Below are the code and all the weights of a small trained network. Each question names an input and a class and asks about switching units off, where a switched-off unit gives its printed mean instead of its output.

import numpy as np


def w(rows, s, z=0):
    codes = np.array(rows[::2]) - 128.0
    scale = np.full(codes.shape[1], s)
    scale[-1] = z or s
    return codes * scale


def norm(h):
    return h / np.sqrt((h * h).mean(-1, keepdims=True) + 1e-5)


def f(y):
    return y / 2 * (1 + np.tanh(0.7978845608 * (y + 0.044715 * y**3)))


def log_softmax(a):
    a = a - a.max(-1, keepdims=True)
    return a - np.log(np.exp(a).sum(-1, keepdims=True))


def net(x, mask):
    res = np.array(x, float).reshape(1, 7) / 4 @ E
    u = 0
    for l in range(2):
        y = f(norm(res) @ A[l][:, :-1].T + A[l][:, -1])
        res = res + np.where(mask[u : u + 3], y, B[l][:, -1]) @ B[l][:, :-1]
        u += 3
    return log_softmax(norm(res)[-1] @ U[:, :-1].T + U[:, -1])


A, B = {}, {}
E = w([
[151,88,151,232,67,79,176,88,20,191],'x0',
[109,202,165,173,212,152,118,177,212,125],'x1',
[92,81,94,2,154,80,45,106,172,110],'x2',
[140,1,177,135,60,87,167,73,131,185],'x3',
[148,201,113,146,125,184,186,160,105,200],'x4',
[138,249,154,194,146,131,223,152,103,141],'x5',
[124,147,125,71,119,163,57,22,185,97],'x6',
],0.0067)
A[0] = w([
[129,220,84,51,221,131,100,165,216,85,101],'0.n0',
[111,22,126,12,55,70,2,76,210,147,93],'0.n1',
[72,165,138,80,249,172,92,187,89,136,3],'0.n2',
],0.0064,0.0018)
B[0] = w([
[130,205,93,113,145,97,131,166,196,198,198],'0.n0',
[166,27,141,104,160,111,138,99,70,1,246],'0.n1',
[43,202,148,77,90,163,141,91,130,143,158],'0.n2',
],0.0091,0.011)
A[1] = w([
[134,133,193,235,32,121,253,111,63,162,198],'1.n0',
[90,121,123,112,91,125,142,101,122,134,14],'1.n1',
[122,92,96,130,96,111,111,149,143,150,7],'1.n2',
],0.0075,0.002)
B[1] = w([
[180,87,149,243,191,221,189,116,35,218,255],'1.n0',
[87,179,188,101,179,180,198,135,92,19,121],'1.n1',
[245,113,131,122,199,139,98,94,101,171,119],'1.n2',
],0.012,0.0089)
U = w([
[135,8,150,33,97,124,89,85,138,39,134],'0',
[158,109,152,209,128,194,203,124,66,237,8],'1',
[85,254,103,88,115,145,110,170,223,152,225],'2',
],0.01,0.0014)

Each question gives the input, the list of numbers given to net, and the class t.
The units are the neurons (one row each of A and B). Each row of codes is followed by its name. A weight is (code - 128) times the scale printed after its matrix; where a second scale follows, it is the last column's (A, B and U).
mask holds one flag per neuron, layer by layer. A switched-off neuron (its flag False) gives its mean, the last column of its row in B, instead of its output. The means were averaged over made-up inputs and are rounded, as every weight is.
A unit's drop is (log p(t) with every unit on - log p(t) with that unit switched off) / (log p(t) with every unit on - log p(t) with every unit switched off).
The circuit of an input: a set's keep is (log p(t) with only the set's units on - log p(t) with every unit switched off) / (log p(t) with every unit on - log p(t) with every unit switched off). Starting from all 6 units, units are removed one at a time, each time the one whose removal leaves the highest keep (on an exact tie, the one counted first), for as long as the keep stays at least 0.8.
circuit, biggest first: the units of the circuit, biggest drop first
unit that matters most: the unit with the biggest drop
top k neurons: the k neurons with the biggest drops, biggest first
top k neurons in layer l: the k neurons of layer l with the biggest drops, biggest first
drop of u: that unit's drop, to one decimal
input [-2,-8,-3,2,-6,-3,-7], class 0: circuit, biggest first -> [1.n0]
input [-7,-8,4,0,2,4,-5], class 2: circuit, biggest first -> [1.n0, 0.n1]
input [-5,-8,-7,-8,-7,1,6], class 2: circuit, biggest first -> [0.n1, 1.n0]
input [-4,6,2,-1,0,-4,6], class 2: top 2 neurons -> [0.n0, 0.n2]
input [-1,8,3,1,1,-6,-3], class 2: top 2 neurons in layer 0 -> [0.n0, 0.n2]
input [2,-5,5,8,8,1,4], class 0: top 2 neurons -> [0.n1, 1.n0]
input [-2,4,-5,0,-8,-5,-6], class 0: top 2 neurons -> [1.n0, 0.n0]
input [-6,0,-2,2,5,-6,1], class 0: top 2 neurons -> [0.n1, 1.n0]
input [2,-3,2,-5,7,-3,-2], class 2: top 2 neurons -> [1.n0, 0.n1]
input [-3,7,-1,-5,8,4,-4], class 2: drop of 1.n0 -> 0.2
input [-3,3,-5,-6,5,-4,-5], class 2: drop of 1.n0 -> 0.2
input [0,2,0,-8,5,6,-6], class 2: drop of 0.n2 -> 0.1
input [-2,6,-3,0,2,-7,-3], class 2: drop of 1.n0 -> 0.2
input [-7,1,1,0,5,-5,-1], class 2: unit that matters most -> 0.n0
